Below are the code and all the weights of a small trained network. Each question names an input and a target symbol and asks about switching units off, where a switched-off unit gives its printed mean instead of its output.

import numpy as np


def w(rows, s, z=0):
    codes = np.array(rows[::2]) - 128.0
    scale = np.full(codes.shape[1], s)
    scale[-1] = z or s
    return codes * scale


def norm(h):
    return h / np.sqrt((h * h).mean(-1, keepdims=True) + 1e-5)


def f(y):
    return np.maximum(y, 0)


def softmax(a):
    e = np.exp(a - a.max(-1, keepdims=True))
    return e / e.sum(-1, keepdims=True)


def log_softmax(a):
    a = a - a.max(-1, keepdims=True)
    return a - np.log(np.exp(a).sum(-1, keepdims=True))


def net(x, mask):
    ids = ['ΓΔΛΣβεζηθμξπφω'.index(c) for c in x.split()]
    T = len(ids)
    res = E[ids] + P[:T]
    q, k, v = (norm(res) @ M[0].T for M in (Q, K, V))
    z = softmax(np.where(np.tri(T) > 0, q @ k.T / 4**0.5, -1e9)) @ v
    res = res + np.where(mask[0], z, O[0][:, -1]) @ O[0][:, :-1]
    y = f(norm(res) @ A[0][:, :-1].T + A[0][:, -1])
    res = res + np.where(mask[1:17], y, B[0][:, -1]) @ B[0][:, :-1]
    return log_softmax(norm(res)[-1] @ U[:, :-1].T + U[:, -1])


Q, K, V, O, A, B = {}, {}, {}, {}, {}, {}
E = w([
[130,126,97],'Γ',
[150,109,110],'Δ',
[131,122,148],'Λ',
[30,101,255],'Σ',
[105,132,149],'β',
[83,121,83],'ε',
[130,112,148],'ζ',
[148,132,74],'η',
[104,129,136],'θ',
[198,85,75],'μ',
[193,59,169],'ξ',
[129,118,148],'π',
[67,127,127],'φ',
[132,114,148],'ω',
],0.008)
P = w([
[175,242,54],'0',
[61,56,70],'1',
[71,45,64],'2',
[65,34,49],'3',
[71,28,48],'4',
[70,18,42],'5',
[63,14,35],'6',
[74,1,48],'7',
[73,18,51],'8',
[74,10,32],'9',
[78,19,41],'10',
[73,19,47],'11',
[81,16,44],'12',
],0.00073)
Q[0] = w([
[246,80,254],'head 1',
[207,69,223],'head 1',
[178,40,213],'head 1',
[173,40,240],'head 1',
],0.0075)
K[0] = w([
[206,225,151],'head 1',
[214,245,172],'head 1',
[172,216,169],'head 1',
[175,254,164],'head 1',
],0.0097)
V[0] = w([
[126,62,132],'head 1',
[96,42,76],'head 1',
[40,86,121],'head 1',
[169,254,132],'head 1',
],0.0037)
O[0] = w([
[130,183,156,187],'head 1',
[173,144,251,210],'head 1',
[221,163,158,198],'head 1',
[92,28,52,2],'head 1',
],0.0028,0.0022)
A[0] = w([
[119,105,144,125],'neuron 1',
[254,131,109,187],'neuron 2',
[169,195,98,31],'neuron 3',
[216,171,167,74],'neuron 4',
[181,110,15,51],'neuron 5',
[160,80,2,149],'neuron 6',
[99,72,169,95],'neuron 7',
[65,80,152,131],'neuron 8',
[173,114,155,99],'neuron 9',
[179,142,101,24],'neuron 10',
[95,180,80,30],'neuron 11',
[130,77,108,1],'neuron 12',
[148,100,99,94],'neuron 13',
[79,189,150,142],'neuron 14',
[74,167,153,129],'neuron 15',
[123,120,68,110],'neuron 16',
],0.0048,0.0023)
B[0] = w([
[127,154,121,164],'neuron 1',
[61,73,120,250],'neuron 2',
[119,210,71,141],'neuron 3',
[37,89,80,191],'neuron 4',
[167,22,58,176],'neuron 5',
[94,228,185,212],'neuron 6',
[171,184,115,205],'neuron 7',
[157,153,78,224],'neuron 8',
[75,130,110,172],'neuron 9',
[199,196,190,143],'neuron 10',
[82,92,255,142],'neuron 11',
[136,188,138,131],'neuron 12',
[118,174,156,146],'neuron 13',
[190,105,117,209],'neuron 14',
[199,109,109,203],'neuron 15',
[133,125,198,153],'neuron 16',
],0.0035,0.0024)
U = w([
[10,142,41,86],'Γ',
[54,48,122,254],'Δ',
[232,167,68,147],'Λ',
[39,74,215,52],'Σ',
[154,127,157,90],'β',
[23,192,147,154],'ε',
[82,104,164,190],'ζ',
[142,176,15,197],'η',
[195,130,203,58],'θ',
[202,67,75,247],'μ',
[165,23,156,100],'ξ',
[146,129,155,8],'π',
[126,243,123,176],'φ',
[155,107,130,70],'ω',
],0.012,0.0026)

Each question gives the input, a string of symbols that net reads in full, and the target symbol t.
The units are the heads (4 rows each of Q, K, V and O) and the neurons (one row each of A and B). Each row of codes is followed by its name. A weight is (code - 128) times the scale printed after its matrix; where a second scale follows, it is the last column's (O, A, B and U).
mask holds one flag per unit, heads first, then neurons. A switched-off unit (its flag False) gives its mean, the last column of its rows in O or B, instead of its output. The means were averaged over made-up inputs and are rounded, as every weight is.
A unit's drop is (log p(t) with every unit on - log p(t) with that unit switched off) / (log p(t) with every unit on - log p(t) with every unit switched off).
The circuit of an input: a set's keep is (log p(t) with only the set's units on - log p(t) with every unit switched off) / (log p(t) with every unit on - log p(t) with every unit switched off). Starting from the 12 units with the biggest drops (on a tie, the unit counted first), units are removed one at a time, each time the one whose removal leaves the highest keep (on an exact tie, the one counted first), for as long as the keep stays at least 0.8.
units of the circuit, in order: the units of the circuit, biggest drop first
most important unit: the unit with the biggest drop
top k neurons: the k neurons with the biggest drops, biggest first
drop of u: that unit's drop, to one decimal
input Λ η ζ π φ ζ μ Λ Γ ξ ξ ε, target ε: most important unit -> neuron 11
input η Σ φ β μ Λ ω φ ω Σ π ε ζ, target μ: units of the circuit, in order -> (head 1; neuron 8; neuron 7)
input ω ζ Σ Λ Δ, target Δ: units of the circuit, in order -> (neuron 2; neuron 6)
input ζ ξ ζ μ η ω β θ ω, target Λ: units of the circuit, in order -> (head 1; neuron 7; neuron 2; neuron 8)
input β Δ Λ Δ ω ζ ζ ζ ε φ, target φ: units of the circuit, in order -> (head 1; neuron 2; neuron 15; neuron 14)
input η ξ θ Σ Γ ζ Δ Γ ζ ω, target μ: units of the circuit, in order -> (head 1; neuron 8; neuron 7)
input β Γ ζ, target φ: top 3 neurons -> (neuron 6; neuron 2; neuron 4)
input ζ ε Σ ζ φ β θ ζ β φ ζ, target Λ: top 4 neurons -> (neuron 7; neuron 2; neuron 8; neuron 6)
input β μ Σ φ Δ β ω, target φ: top 3 neurons -> (neuron 6; neuron 2; neuron 4)
input ω ζ μ μ Δ ε φ, target φ: top 2 neurons -> (neuron 2; neuron 15)
input ω ε ζ ω, target η: top 2 neurons -> (neuron 8; neuron 2)
input ζ β π ζ ξ Λ, target Λ: top 2 neurons -> (neuron 6; neuron 8)
input ζ Σ ε Σ θ ζ ζ Λ φ π, target Λ: top 2 neurons -> (neuron 6; neuron 8)
input ζ θ θ, target θ: top neuron -> (neuron 2)
input ζ β β φ μ Σ ε, target ε: drop of neuron 6 -> 0.4
input Δ ξ μ ω Δ β ζ θ, target θ: drop of neuron 6 -> 0.1
input φ ζ ε Λ ε π ζ η β π, target Σ: drop of neuron 5 -> 0.1
input ω ζ Σ Λ, target η: drop of head 1 -> 1.2
